Below are the code and all the weights of a small trained network. Each question names an input and a target symbol and asks about switching units off, where a switched-off unit gives its printed mean instead of its output.

import numpy as np


def w(rows, s, z=0):
    codes = np.array(rows[::2]) - 128.0
    scale = np.full(codes.shape[1], s)
    scale[-1] = z or s
    return codes * scale


def f(y):
    return np.maximum(y, 0)


def softmax(a):
    e = np.exp(a - a.max(-1, keepdims=True))
    return e / e.sum(-1, keepdims=True)


def log_softmax(a):
    a = a - a.max(-1, keepdims=True)
    return a - np.log(np.exp(a).sum(-1, keepdims=True))


def net(x, mask):
    ids = ['αεζθμξστψω'.index(c) for c in x.split()]
    T = len(ids)
    res = E[ids] + P[:T]
    q, k, v = (res @ M[0].T for M in (Q, K, V))
    z = softmax(np.where(np.tri(T) > 0, q @ k.T / 2**0.5, -1e9)) @ v
    res = res + np.where(mask[0], z, O[0][:, -1]) @ O[0][:, :-1]
    y = f(res @ A[0][:, :-1].T + A[0][:, -1])
    res = res + np.where(mask[1:13], y, B[0][:, -1]) @ B[0][:, :-1]
    return log_softmax(res[-1] @ U[:, :-1].T + U[:, -1])


Q, K, V, O, A, B = {}, {}, {}, {}, {}, {}
E = w([
[146,221,101,4,81],'α',
[32,107,102,151,99],'ε',
[111,191,46,128,66],'ζ',
[98,100,134,81,104],'θ',
[122,178,163,61,197],'μ',
[209,109,177,56,64],'ξ',
[194,112,199,126,125],'σ',
[58,182,59,217,121],'τ',
[112,133,138,135,161],'ψ',
[155,109,137,145,112],'ω',
],0.02)
P = w([
[197,192,103,56,76],'0',
[94,50,116,116,218],'1',
[111,75,215,85,11],'2',
[191,190,111,171,120],'3',
[91,54,107,125,212],'4',
[86,91,159,86,20],'5',
[200,216,127,174,131],'6',
[94,51,108,130,208],'7',
[84,137,149,70,50],'8',
[224,244,135,173,137],'9',
[86,49,105,124,209],'10',
[91,170,132,57,52],'11',
[219,252,121,175,130],'12',
],0.012)
Q[0] = w([
[135,2,110,124,44],'head 1',
[218,212,119,217,141],'head 1',
],0.0053)
K[0] = w([
[103,132,75,94,86],'head 1',
[207,254,101,148,129],'head 1',
],0.0091)
V[0] = w([
[150,161,199,3,13],'head 1',
[250,110,120,120,64],'head 1',
],0.0041)
O[0] = w([
[232,160,177,201,82,250],'head 1',
[126,77,14,255,202,126],'head 1',
],0.0075,0.002)
A[0] = w([
[66,69,58,171,250,66],'neuron 1',
[116,168,91,108,59,154],'neuron 2',
[145,78,191,104,223,102],'neuron 3',
[108,123,48,94,127,110],'neuron 4',
[170,58,198,138,86,254],'neuron 5',
[162,127,133,187,53,138],'neuron 6',
[152,143,98,163,4,111],'neuron 7',
[239,94,70,85,122,233],'neuron 8',
[69,19,199,141,145,113],'neuron 9',
[45,84,103,160,65,144],'neuron 10',
[59,119,140,174,149,94],'neuron 11',
[103,106,139,184,164,124],'neuron 12',
],0.013,0.0045)
B[0] = w([
[52,87,203,183,164,196],'neuron 1',
[162,104,139,131,128,239],'neuron 2',
[155,177,149,149,2,156],'neuron 3',
[134,202,93,152,148,179],'neuron 4',
[35,180,61,120,107,193],'neuron 5',
[136,86,208,65,210,203],'neuron 6',
[132,133,189,125,97,247],'neuron 7',
[79,74,67,194,162,215],'neuron 8',
[222,52,166,113,102,166],'neuron 9',
[106,181,81,90,100,217],'neuron 10',
[195,51,84,93,195,180],'neuron 11',
[177,71,190,133,152,161],'neuron 12',
],0.0089,0.012)
U = w([
[35,203,228,79,112,152],'α',
[86,163,152,41,137,191],'ε',
[128,159,31,11,221,254],'ζ',
[71,254,62,147,135,224],'θ',
[71,129,114,99,237,79],'μ',
[71,129,55,175,77,72],'ξ',
[128,103,122,184,114,78],'σ',
[200,102,223,93,190,64],'τ',
[145,66,102,9,221,80],'ψ',
[136,158,127,246,37,48],'ω',
],0.0075,0.0052)

Each question gives the input, a string of symbols that net reads in full, and the target symbol t.
The units are the heads (2 rows each of Q, K, V and O) and the neurons (one row each of A and B). Each row of codes is followed by its name. A weight is (code - 128) times the scale printed after its matrix; where a second scale follows, it is the last column's (O, A, B and U).
mask holds one flag per unit, heads first, then neurons. A switched-off unit (its flag False) gives its mean, the last column of its rows in O or B, instead of its output. The means were averaged over made-up inputs and are rounded, as every weight is.
A unit's drop is (log p(t) with every unit on - log p(t) with that unit switched off) / (log p(t) with every unit on - log p(t) with every unit switched off).
The circuit of an input: a set's keep is (log p(t) with only the set's units on - log p(t) with every unit switched off) / (log p(t) with every unit on - log p(t) with every unit switched off). Starting from the 12 units with the biggest drops (on a tie, the unit counted first), units are removed one at a time, each time the one whose removal leaves the highest keep (on an exact tie, the one counted first), for as long as the keep stays at least 0.8.
units of the circuit, in order: the units of the circuit, biggest drop first
most important unit: the unit with the biggest drop
top k neurons: the k neurons with the biggest drops, biggest first
drop of u: that unit's drop, to one decimal
input ψ τ ξ, target α: units of the circuit, in order : [neuron 5]
input θ τ ω ε μ τ ψ ξ, target ξ: top 2 neurons : [neuron 5; neuron 8]
input ψ ψ ζ, target α: units of the circuit, in order : [neuron 7; neuron 6]
input ε α α τ α σ, target α: units of the circuit, in order : [neuron 5; neuron 11]
input α θ τ τ ε σ σ ζ, target θ: top 4 neurons : [neuron 4; neuron 6; neuron 11; neuron 9]
input ω ε α ω τ ψ α τ α α, target τ: units of the circuit, in order : [neuron 5; neuron 10]
input α τ ψ ξ ζ, target θ: units of the circuit, in order : [neuron 4; neuron 6]
input ξ τ τ ε α ω, target α: units of the circuit, in order : [neuron 5; neuron 11; neuron 6]
input τ τ τ ξ ω ζ, target α: top 2 neurons : [neuron 7; neuron 11]
input α μ α α, target τ: top 2 neurons : [neuron 6; neuron 5]
input α τ α τ ψ α τ ψ ω ζ ψ, target τ: top 2 neurons : [neuron 9; neuron 5]
input ψ α α ξ ξ ω, target α: units of the circuit, in order : [neuron 5; neuron 6; neuron 11]
input ε ε σ ε θ, target ε: units of the circuit, in order : [head 1; neuron 3]
input μ ζ ψ α σ μ ζ τ σ α α α τ, target τ: most important unit : neuron 6
input ω τ σ σ α τ α ζ ξ τ μ, target α: drop of neuron 2 : 0.1
input τ ψ τ ε ω ε, target ε: drop of neuron 6 : 0.0
input α ε μ ζ ε σ σ ψ ε α ε α ε, target τ: drop of neuron 5 : 0.2
input ε ξ α α τ ξ ζ, target τ: drop of neuron 7 : 0.2
